[  0   9   1   0 -14   0  -5   2  -3  -6   4   5 -20  -3  12   2   3  -5
   5   3  -4  -5   3  12   4   1]	2
[ -9  14   6   7 -11  -1  -4   5  -2  -5   3   4 -18  -6  10   1   6  -1
   4   5  -4  -5   4  14   5   1]	2
[ 26  34   2   5 -41   2  -6   3  -3 -34   4   4  -2  -8  24  -1   2 -21
   6   5  -6  -1   7  14   7  -3]	9
[-17  12  -7  -6 -12  -2  -2   2  -1   0   0   0 -10  -2  23  10  -4   0
   5  -2   2  -6  -2  -1  -2   0]	4
[ 24  25  -5  -7 -35   2  -6  -4  -1 -18   4   8  -6   0  25   2  -4 -14
   5   0  -1  -2   3   4  -1  -1]	7
[-39  17  -3   0   2  -3   3   5   2   0  -4  -2  -6  -8  21   8  -2  14
  -1   1   6  -7  -1   4  -4  -3]	5
[  4 -10 -25 -38 -22   0  -8 -10  -2  18   2   8 -12  10  37  19 -22  -6
   8 -14   9  -8  -9 -26 -15   2]	2
[ 11  26  -5  -2 -32   0  -4   3  -3 -20   2   2  -3  -6  28   6  -4 -16
   8   1  -3  -4   3   6   3  -2]	7
[-36   5   2   6   5  -2  -1   8  -2   3   0  -1 -13  -9   9   5   4  11
   1   3   0  -8   1   9   2   1]	1
[-11  31   1   7 -20  -1  -2   8  -1 -22  -1  -2  -3 -12  20   4   1  -6
   3   5  -1  -4   4  11   5  -4]	8
[  8  16   7   7 -17   0  -5   1  -2  -9   5   7 -18  -2  10  -2   6  -3
   3   6  -5  -4   4  18   4   1]	3
[ 17  35   4   9 -37   2  -5   6  -3 -33   4   3  -3 -10  23  -2   3 -20
   5   6  -6   0   9  17   8  -3]	9
[-29  -2  -4  -9  -1  -2  -2   2  -1  12   0   2 -13  -3  19   9  -5  11
   3  -2   5  -8  -3  -3  -5   1]	1
[  4  25  -1   1 -22   0  -4   2  -2 -17   2   3 -11  -4  20   4   1  -8
   5   3  -2  -3   2  13   1  -1]	6
[  7  13  -1  -2 -26   0  -7   1  -4  -6   4   6 -18  -2  17   4   1  -8
   7   2  -3  -5   3   9   3   1]	3
[-22   6  -1  -2  -1  -1   0   2   0   4   1   2 -14  -3  13   6   0  10
   2   0   3  -7  -1   2  -2   0]	2
[-14   7   9  11  -3   0  -2   4   0   0   4   5 -20  -4   3  -2   6  11
   0   5  -2  -6   3  15   4   1]	1
[-14  24   8  12  -6  -1   1   6   0 -11   1   0 -13  -8  12   0   6   7
   0   6  -1  -5   3  22   2  -1]	4
[-12   4   3   3  -5  -1  -4   3  -2   1   3   5 -30  -4  10   2   5   4
   4   3  -1  -6   2   9   2   2]	1
[-11   5   2  -2  -8  -1  -3   3  -1   2   3   5 -18  -3   9   2   3   4
   2   2  -1  -6   2   8   1   1]	1
[ -3  29  -5   1 -28   0  -3   8  -3 -23  -1  -1   1 -12  30   8  -3 -13
   5   1  -1  -4   4   6   4  -4]	9
[  3  11  -3  -8 -16   0  -5  -2  -1   2   4   7 -16   1  21   6  -2  -4
   5   0   1  -5   0   5  -3   1]	3
[  1  15  -3  -4 -20   0  -3  -1  -1  -8   2   6 -10  -3  22   3  -3  -6
   4   1   0  -5   1   6  -2   0]	5
[  7  21  12  13  -9   1  -1   0   1 -10   5   8 -18  -1   3  -7   9   6
  -2   7  -3  -3   5  23   2   1]	4
[-15  29  -6  -2 -23  -1  -1   6   0 -16  -4  -3   2 -11  30   9  -5  -2
   3   0   3  -5   1   2  -1  -4]	8
[-10  -6  -5  -7 -10   0  -6   0  -3   8   4   7 -21   0  14   5  -1   3
   4  -2   1  -7  -1  -1  -2   2]	0
[-15  31  -1   5 -17   0   1   7   1 -18  -3  -1   2 -12  25   3  -2   2
   0   3   2  -5   2   8   0  -5]	9
[  4  27  -2   2 -29   0  -4   4  -2 -21   1   3  -6  -7  24   4   0 -14
   5   3  -2  -4   4   9   4  -2]	7
[-29   4   4   1   1  -1  -2   5  -1   6   1   2 -17  -5   6   3   2  11
   2   1   1  -8   0   7   0   1]	1
[ 52  14  -8 -15 -45   2 -14  -9  -6 -16   8  13 -18   6  24   5  -6 -30
  12   0  -5  -2   2   3   0   3]	5
[  0  27   8   9 -15   1   0   0   2 -13   2   5 -11  -4  12  -4   5   3
  -2   5   0  -3   4  18  -1  -1]	6
[-18  10   4   5  -4  -1  -2   4  -1  -1   2   4 -17  -5   8   3   5   8
   2   3   0  -7   2  11   2   1]	2
[-10  -6  -2  -4 -14   0  -7   1  -5   3   4   6 -20  -2  13   6   0  -3
   7   0  -2  -7   2   1   4   3]	0
[ -6  18  10  16 -11  -1  -4   7  -3 -12   4   3 -18  -8   6  -1  11  -1
   3   9  -7  -3   7  22   8   1]	3
